[[132 137 125 140 146 143]
 [135 122 130 129 132 130]
 [127 133 119 114 135 131]
 [106 124 131 122 139 120]
 [141 138 130 119 103 133]
 [138 122 118 143 124 132]
 [134 139 127 137 127 136]
 [146 111 128 121 118 136]
 [150 130 143 123 115 136]
 [134 120 140 124 114 117]
 [125 109 135 117 140 124]
 [120 114 130 126 137 130]
 [132 134 124 107 118 135]
 [136 119 125 146 130 134]
 [126 123 111 117 118 122]
 [135 123 142 142 136 120]]
Indices start at 1.
Report the entry in the bottom-right corner.
Answer: 120
The entry in row 1 and column 3 is 125
Report the entry just right of 107.
Answer: 118
Report the entry just right of the largest entry.
Answer: 130
The entry in the top-left corner -> 132
The bottom-left entry is 135
Report the entry at row 2, column 1.
Answer: 135
Report the entry at row 1, column 2.
Answer: 137
The bottom entry of the column that holds the smallest entry: 136
Report the minimum.
Answer: 103
The entry just right of the smallest entry is 133
Report the entry in row 2 and column 3.
Answer: 130
The entry directly below 129 is 114
Report the entry at row 3, column 1.
Answer: 127
The entry in the top-right corner -> 143
Report the entry directly above the smallest entry.
Answer: 139
The entry just left of 107: 124
The entry just right of 115: 136

B = [128 127 136 119 117 114 104 114 128]
Give the largest entry.
A: 136
Give the entry just left of the centre entry.
A: 119

x =
[[131 140 142 145 129 116 120 117 127]
 [110 116 117 126 145 132 109 117 125]
 [110 137 136 140 133 126 109 143 139]
 [126 123 112 119 129 132 137 151 131]]
Counting starts at 1.
The entry just right of the largest entry: 131
The entry in the top-right corner -> 127
The maximum: 151
Read off the entry at row 2, column 3.
A: 117
The entry in the top-left corner -> 131
The entry directly above the largest entry: 143
Read off the entry at row 1, column 2.
A: 140
The entry in row 2 and column 1: 110

Read these off the array that follows. Counting starts at 1.
1) The entry in the top-left corner?
2) The entry in the bottom-left corner?
3) The entry at row 3, column 2?
4) The entry just right of 115?
5) The entry directly above the largest entry?
6) The entry just right of the centre entry?
7) The entry in row 2 and column 3?
8) The entry in row 2 and column 1?
[[135 102 146 115 138]
 [123 144 118 136 146]
 [123 131 126 120 135]
 [126 116 150 124 128]
 [146 123 110 133 124]
 [124 133 121 128 137]
 [113 131 148 124 134]]
1) 135
2) 113
3) 131
4) 138
5) 126
6) 124
7) 118
8) 123

arr =
[[125 143 120 148 139 110 144 131 123]
 [124 140 114 146 134 105 138 135 123]
 [126 145 124 148 141 114 148 128 123]
 [124 142 118 147 137 108 142 132 123]
 [122 135 109 142 127 102 129 138 123]
 [127 145 126 147 142 117 149 127 123]
 [124 141 116 147 135 106 140 133 122]
 [126 144 122 148 140 112 147 129 123]
 [123 137 111 145 130 103 133 137 122]
 [122 136 110 143 129 102 131 137 122]
 [123 139 113 146 132 104 135 136 122]]
Indices start at 1.
The entry in row 1 and column 1: 125
Report the entry at row 2, column 3.
114
The entry at row 3, column 1 is 126
The entry at row 1, column 3 is 120
Report the maximum.
149
The entry just left of 112: 140
The entry directly above the centre entry: 127
The entry in row 1 and column 2: 143
Report the entry at the centre.
142
Report the entry in the bottom-right corner.
122
Report the entry directly below the largest entry.
140
The bottom entry of the column that holds the largest entry: 135
Report the entry just left of 108.
137
Report the entry in the bottom-left corner.
123
The entry directly below the centre entry: 135
Report the entry at row 2, column 1.
124
Report the top-right entry.
123
The entry at row 3, column 3: 124
The entry just left of the largest entry: 117
Report the entry directly below 117.
106
